How the units are linked:
Vaf σ Gim
Vaf ζ Lor
Ner σ Biz
Ner ζ Zef
Pek σ Suk
Pek ζ Sul
Tar σ Zem
Tar ζ Gil
Zef σ Vaf
Zef ζ Ner
Sop σ Naz
Sop ζ Pes
Lak σ Zef
Lak ζ Biz
Sib σ Fuz
Sib ζ Ven
Zis σ Fim
Zis ζ Vok
Dip σ Vok
Dip ζ Fim
Mov σ Riz
Mov ζ Dif
Pes σ Mav
Pes ζ Sop
Lor σ Ner
Lor ζ Vaf
Mun σ Sov
Mun ζ Lud
Ziz σ Pim
Ziz ζ Pur
Fim σ Ziz
Fim ζ Dip
Mav σ Pob
Mav ζ Nik
Sur σ Pes
Sur ζ Naz
Vok σ Lek
Vok ζ Zis
Zof σ Kod
Zof ζ Rok
Pob σ Nam
Pob ζ Bir
Duk σ Zis
Duk ζ Lek
Gim σ Taz
Gim ζ Lub
Pim σ Lub
Pim ζ Taz
Mor σ Lud
Mor ζ Sov
Sov σ Pek
Sov ζ Mor
Fik σ Rok
Fik ζ Kod
Nam σ Tar
Nam ζ Zon
Biz σ Zof
Biz ζ Lak
Lud σ Saf
Lud ζ Mun
Fuz σ Sul
Fuz ζ Suk
Nik σ Sop
Nik ζ Mav
Sez σ Mun
Sez ζ Saf
Sul σ Mor
Sul ζ Pek
Lub σ Lor
Lub ζ Gim
Taz σ Pur
Taz ζ Pim
Gil σ Zon
Gil ζ Tar
Bir σ Nik
Bir ζ Pob
Pur σ Dip
Pur ζ Ziz
Suk σ Ven
Suk ζ Fuz
Ven σ Sur
Ven ζ Sib
Lek σ Mov
Lek ζ Duk
Saf σ Fik
Saf ζ Sez
Dif σ Duk
Dif ζ Mov
Naz σ Sib
Naz ζ Sur
Rok σ Lak
Rok ζ Zof
Kod σ Sez
Kod ζ Fik
Zon σ Bir
Zon ζ Nam
Riz σ Gil
Riz ζ Zem
Zem σ Dif
Zem ζ Riz

The rows follow the links: the fewer symbols apart two units are, the more alike their rows tend to be.

Each row is also shifted at random along 5 hidden directions that mean nothing.

Some units, each with a row of numbers:
Lak [  49 -230 -195  -72  144   92  -28 -333  298  165  391  419  141  352 -865 -347 -429   44 -279  154  -66  -57   13  276  209  288 -618 -197  137  450  239  309 -305]
Vok [  79  -45   88  -47   25 -148  206  175  206 -174 -233   99 -246 -111  362  264  368 -180   22 -318 -169 -239 -104   46  105 -194  540   92    8  193  431   -7  297]
Nam [ 170 -215 -385  163    0  -88 -120 -462  -90 -175 -149  357  238  140   99   45   -1 -286 -189  -44 -345   53  269  118  -48   62  167  207   14   46  -59  194    7]
Gil [ 844 -211  144   64   45 -138  -45 -213  340  365  395  -78    9  328  448 -153  -31  220  541  250  201  -77   70  263   51 -307 -280 -359   11  185 -910 -242 -386]
Zis [-316  183 -236 -205  126   95  385  498  238    4  188  -90  188  280    2 -222  337  -66  -63  -31 -323 -217 -115  -89   49   60  151 -112 -136 -106  370  -73  525]
Dif [ 382 -232 -425  112  252   70  395   75   12   81 -188 -135  308  286  218 -152  337 -103   67  -34 -556  -55  294 -188   -8  258  197  327 -100 -558   48 -111  378]
Pim [-456  246  174 -312  279 -623  294   93  121  778  235 -125  -12  265  445  309  176  -55   31   -6  444  -35  148  136 -242 -470  281   91 -103  257   90  144 -474]
Rok [-346   61 -363 -139 -217   50 -319  -95  240 -236  408  159  426  454  129 -283  -47 -332 -233  158 -307  -77  115  121   40  -22 -136 -523 -163   53 -382  126   80]
Sop [ -83  348  149 -104  -38  171 -116  271 -415  -31  166 -191  219 -152  -43 -212 -346  392  255  215  560  229 -166   31  -36 -134 -408 -199   97  -79 -571 -215  130]
Mun [  79   97   42  136 -223  376 -182  393  -75 -120   92 -417  -42    7   87 -233 -271  153  503  251  246  -11  102   12  165  -86 -501 -151  113  -27 -619 -428   93]
Gim [-237  164 -169 -352  255  -87  317  485  -13  230  -42 -184  315   92  167   48 -325  -51   78   23  312  364  -33 -242 -120  -57   53   76  -72 -495 -254  156  323]
Nik [ 429  133  285   21  276  239  135 -352 -408  372  -43   74  229 -127 -158 -328  615  603   -5   62 -255  255 -279  -62  -69  397  190  402 -165 -470  327 -207  141]
Sov [-574  216  164   71 -432  447 -255  402  -89 -115  152 -346 -210  -81 -540 -251 -227  150  214  188  229 -116   52   95  289   43 -654 -121  178  286  102 -307  -39]
Saf [  31 -138 -326  221   -7 -478  -83 -427  -92  156   -2  -13   92  379  746  203  506 -316 -139  -14 -444 -286  451   58 -357 -245  352  159 -177  -29 -266  -19 -384]
Fik [-152  -10 -281   56  -43 -113 -106 -453   20  -90  150  267  305  380  327 -127  766 -318 -477  -48 -876 -323  184  107  -71  138  491   50 -239  -94  278   96   18]
Taz [ 230   45 -226 -200  558 -455  658  165 -118  482   -8   33  163  208  227  239 -193  168  242  -62  528   21  127   78 -275 -239   36  206  134  124  -35   85  -16]
Fuz [-579  265  -83  140  -80 -187  -77 -206 -588    6 -153  170 -161  -83 -181  257   51   54 -171 -161  276 -328  238  279 -123 -231  -74  312  241  798  482  -56 -358]
Lor [-346  262  281 -469 -110  -43 -282   89  274 -257  179  440  161 -147  399   85  135 -264 -159  -70  161   15 -391  253   61 -295  400 -440 -118  331   21  200  293]

The symbols that take the first to the second take the third to the fourth. What is the fourth?
Answers are names.
[-312  264 -162 -321  -57  -87   70  533  261 -522  238  381  173   88  342  141 -141 -241  108 -173  428 -481 -120  443  155 -561   90 -561  246 1067  -93  -15  494]
: [ 686  -97  -45  216  121  124  -49 -492  -23  202   69  298   75  211   30 -192  237  281  393  108   74 -169  331  522  335  -28 -247  270  256  632  -73 -254 -189]
:: [ 386  -46  -79 -115  470 -428  678  255  209  580  267  -79  -51  380  -49   71  -67  281  218   13  355 -352   -8   73 -187 -224 -207 -117  145  363   11   -4 -255]
: Nik

[ 247  238  158   66  336  104  209 -408 -563  379   56  205   51  -90 -473 -190  240  679  -14   50  113  -21 -157  243   -8  206 -193  448  117  266  467 -120 -175]
: [-488  183 -298 -321  161 -121   25   90   21  364  191 -125  544  365  262 -197   28 -193 -113  220  -82  306  228  -36  -99   50   60   41 -206 -410 -180  182   84]
:: [-641  317  271   16 -279   -4 -172  143 -309 -177   72 -189 -234 -327 -400  132 -175   84 -308  -90  140  -63 -373 -164 -210   22 -168 -174  -14    9  271   49 -189]
: Fim

[-123  272 -151 -127 -128 -296 -258   97 -253 -603  181  181  368  -51  681  197 -239 -147 -151  -89  224 -113 -314  -30 -502 -512  200 -717 -111  -15 -928   21  193]
: [-349  -89   46   47 -247  244 -417 -478  -72 -692 -179  667 -111 -389 -779  -26 -102 -160 -771 -268 -454    5 -386   12   60  395  129  -64   -9  143  752  455  106]
:: [-856  453  153   94  -40  -90   77 -283 -577  711  115 -226 -128  147 -252    8  764  295 -189   26 -108 -400  376  252    1  -21    3  691   56  455  921 -249 -570]
: Suk

[-144  173  268   68   30  -74   72 -168 -356 -100  177  241 -188 -210 -564   16   63  358 -331 -169   28 -407 -470   20 -214   22 -114 -169   57  377  480   -1 -240]
: [ 250 -227  229   64  -75 -130  -68 -214  415  204   11   16 -311   79  299  121  403 -149  109  -92 -203 -225  140  185  234 -104  304   65  -67  260  194  -67 -241]
:: [-919    3  235 -109 -420  109 -321  113  398   -5 -192  -41 -470  -94   30  259  387 -536 -175 -190 -186  -76  321  110  447  -55  367  291  -15  373  808  120 -156]
: Sur

[ 150  120  -86   52 -229  419 -245  140  -60 -190   91  -62  217  105  269 -337  156   94  340  185  -69 -105  159  220  348   21 -192  -86   66  170 -311 -432  336]
: [-343   78 -327  -13  -68 -185 -331 -319 -145 -340   -1  305  401  137  569  147   58 -453 -304  -40 -199   55  196  177 -194 -234  386  -69 -110    2 -402  192   92]
:: [ 113  254  165 -105   92  204  -82 -390  -98  337  409  333  256  200 -227 -487  353  422   37  219   12  -92  -93  435  179   46 -266  -19   55  426  109 -110  -54]
: Saf

[-606  377   92   45 -195   -5  -18  317 -374  339  213 -559 -174   67    8    5  -47  239  242  190  412 -139  177    2  -88 -256 -400   16   99  169 -184 -396 -370]
: [ 114 -421 -484  182  107 -144   97 -275  194  455   81   25  -83  489 -456  -31 -692 -137  266  218  343  -23  810  366  193  -20 -788  262  390  658 -166  164 -709]
:: [ 356 -363 -427  154  -30  103  -85  -80  102 -296 -262  -35  211   66  133  -18 -234 -265   59  -27 -292  286  272 -204  -23  198   15  154  -25 -559 -385   89  213]
: Lor

[-245   36  -67  246 -183 -123  -99  -74 -353 -319 -124  118 -322 -163 -188  314 -229  -82 -103 -201  201 -379  125  156  -90 -247 -200   20  233  646   81   12 -312]
: [-485  144  259 -276  111  -42  278  334  185  228  -35 -194 -193 -128 -168   67  342  -46 -219 -143 -206   52 -300 -322  -52  182  385   77 -230 -423  753  191  161]
:: [-444  104 -202 -341  127  202   85   -8  137  109  328  338  276  220 -702 -291 -346   41 -282   79  130   81  -37  203  243  178 -447  -97   94  403  403  329   99]
: Pob

[-155   56   47    3  -35 -276 -200 -199 -241 -246   64  168  -50 -151  -74  213 -399  -67 -271  -85  268  -22 -169   31 -351 -218  -81 -280   47  152 -275  195 -327]
: [ -89  202  235  173  135 -263  287 -105 -542  476   16 -338 -197  -45 -172  124  305  440  -73  -61    7 -180  -93 -151 -357   -9   45  302  -40 -132  337 -190 -429]
:: [-371  -84 -353 -110  -66  179  175  513  336    2  129 -244   39  285 -353 -218 -280 -195  136   74  -29  -68  280  -99  241  125 -391  -64  108   71  141  -26  122]
: Tar

[ 332 -415  361  209 -125   45  -38 -116  399  263 -295 -231 -566 -191   19  113  402 -108   75 -165 -344   74   88 -184  216  180  291  319 -148 -240  398   33 -202]
: [ 857 -215  -16  128   44   96 -121 -328  137  -29   52  280   89   46  360  -88  -58  156  471  145  151   45  142  377  215 -107 -113  -30  194  347 -589 -190   18]
:: [ 521 -267 -257  330  -73 -393  -70  -60   20 -283   25 -102 -166  132  399  253 -377 -187  155  -18  119 -320  188  -69 -323 -342 -131 -324   92  159 -847 -107 -326]
: Tar

[-644  239 -711 -192 -302   62 -365  311  122 -391  279  151  667  572  700 -180 -108 -583  105  214  -27 -185  569  414  206 -378 -145 -313   49  504 -713  -77  335]
: [-169   46  343 -263  250 -510  200 -144  164  639   70  -21 -183   60  258  344  203    8  -51  -68  375   92   64   93 -180 -257  347  159  -62  111  236  233 -453]
:: [ 426 -239  355  -81   46   -1 -133 -164  300   45 -304   37 -233 -358  263  216 -105  -99  161  -33   99  562 -134 -145   96   53  382   66 -120 -460 -209  206    4]
: Pek

[-500  -63  -92 -103   93  -80  395  391  231  680   77 -421 -147  293 -330   58  -74 -118   64  112  136   25  379  -91   88  112 -287  338   64  -16  456   36 -310]
: [ 109  157   22  154   93  -17   88   48 -559 -209  -24   83  -60 -236 -195  144 -318  425   22  -64  475 -155 -142   76 -168 -123 -251   12  252  357 -111 -171  -41]
:: [ -89  363   63    8  153 -113  151   96 -674  242 -114 -278  199 -144  288  119   52  318  184  100  338  169   20  -91 -266 -163   55  293   40 -245 -262 -282   -2]
: Fim

[  61 -156    1  113   -4 -201 -150 -224 -228 -205 -388 -179  -46 -319  283  344 -156 -273 -295  -79 -173  465  -71 -520 -455  101  429  146 -232 -930 -349  221  -55]
: [ 150 -195 -105  345  -68 -246    3  -11 -307 -296 -383 -260 -266 -171  388  393   55 -202  -59 -201 -227 -122  114 -324 -388 -151  348  192  -63 -404 -257 -106 -147]
:: [ 266   10  -93 -158  369 -175  524  352   40  -13 -182   58   19 -106  137  217 -110   79  112 -171  248    6 -151  -50 -122 -168  205   78  105   70  140   66  366]
: Zof

[ 161 -532 -136  279 -101    0 -176 -350  347   36   18  -26 -281  113 -622  -21 -490 -227 -156   78 -134   26  228 -102   41  273 -494  -56   85  -56   -8  302 -601]
: [-250  266   98  -63  -49 -257  -85   48 -358 -257   94  -43   17 -186  141  268 -158   54 -226  -57  200  -93 -305 -118 -456 -267   73 -337  -97  -64 -289   51  -82]
:: [ 251  195  179 -161 -180  352 -362  -19  271 -230  470  199  339  147  178 -520  122  211  169  251    3  -60 -323  307  318  -72 -242 -690 -107  189 -528 -223  294]
: Ziz

[ 291 -339 -295  105 -248    9 -269   85  366 -363  169 -101   31  200  108 -115 -581 -281   27  195  -44   14   72 -142 -111 -102 -338 -633  -46 -219 -932   85 -103]
: [-177  -94  247 -102 -261  258 -531 -122  244  -46 -194  143  -85 -212  214   73   25 -264  110   61   51  466  175  130  390   23  161  179  -26    9  -40  115   60]
:: [  42 -108  259  -13 -368  144 -382   25  577   53  165 -140 -246   46  177  -93  -94 -225  271  140   31  -24   83  152  342 -113 -177 -330  -19  138 -311 -100 -241]
: Nam

[-485 -169  334   36 -384   17 -399 -159  410  486  -49 -408 -425   40  217   65  346 -365   77  129 -165  212  470  -12  308   29  116  312 -125  -96  205   19 -482]
: [-699  401  169   -9  -30   91  -53  -34 -586  378 -187 -221 -117 -255 -293  124  -23  243  -54   57  330  297  170  -42  -20  109 -143  507  107  -28  459 -102 -277]
:: [-416  159  282 -308   23  -89  117  435  342    4  116    0  -91 -141  -35   93  -29  -88 -152 -103  141   29 -439 -136  -71  -43  229 -304 -176  -66  328  200  245]
: Kod

[ 163  278  176  -97   59   72  -55   -9 -254  246  304 -102  324   28  117 -279  -67  417  287  294  321  238 -102  103  -65  -70 -259  -92   -1 -123 -497 -246  -13]
: [-453  225  134  115 -208  166  -49  401 -512 -245 -418 -446 -178 -551  -97  206 -252   85   11  -59  226  368  -96 -428 -166   67  -11  237  -22 -583  -30  -85  198]
:: [ 547 -393 -271  356  155 -464  112 -535  -54  217  -66  -13  -64  262  360  198  302 -154  -86  -48 -445 -294  345   16 -356  -65  218  179  -44 -115 -235  -22 -480]
: Lak

[  96  -54 -250  -85  648 -436  519 -281 -108 1103  140  -53  247  418 -113   58  -77  179   72  165  370  270  485   86 -186   -2 -225  592   82  -60  136  216 -574]
: [-354 -344 -140  140 -312  -86 -370 -112  325  169   18 -356 -204  187 -137   73 -449 -491 -106  188  -63  230  488 -199    8   75 -353  -37  -64 -262 -348  200 -623]
:: [ 127  303  135   29  -67   -7   32  398 -235 -333  244 -233  -30 -167  -47  -64 -261  366   95   62  274 -207 -481 -155 -291 -237 -273 -591   -1  -24 -506 -258  105]
: Sez

[ -292   -22   275  -175   136  -186   352   572   230   381  -220  -719  -275  -178    89   257    -4   -98    41   -71    74   402  -184  -652  -250    93   288   112  -262 -1004   151   151    30]
: [ 114  331 -360 -412  446 -193  441  320 -104   19  196  206  687  284  478 -136  132  107   57   -3  122   -3 -215    4 -230 -196  298 -191  -91  -86 -271    2  684]
:: [-345    1  -43   40 -154  -90 -367 -260 -167 -300 -207  148   -6 -257    7  222 -199 -321 -440 -121 -130  201  -42 -167 -228   12  215    3 -141 -229    6  314 -112]
: Zon

[ 678 -486 -341  312  267 -262   92 -500 -110  172 -316   23   59   52  206  186 -127 -186   42  -13 -161  283  390 -132 -260   97   80  380  -10 -431 -381  197 -305]
: [-254  169 -312 -312  414 -241  335  -49 -111  653  143   30  520  397  186  -46   85   19  -17  154   85  206  248  116 -174   -2   94  276  -54 -135   15  141  -40]
:: [-371   70  -65  237 -250  -72 -173  119 -338 -421 -161  -96 -262 -218   17  323 -347 -190  -79 -146  267 -189  112  -70 -131 -227 -110  -39  194  331  -77  -77 -205]
: Pim

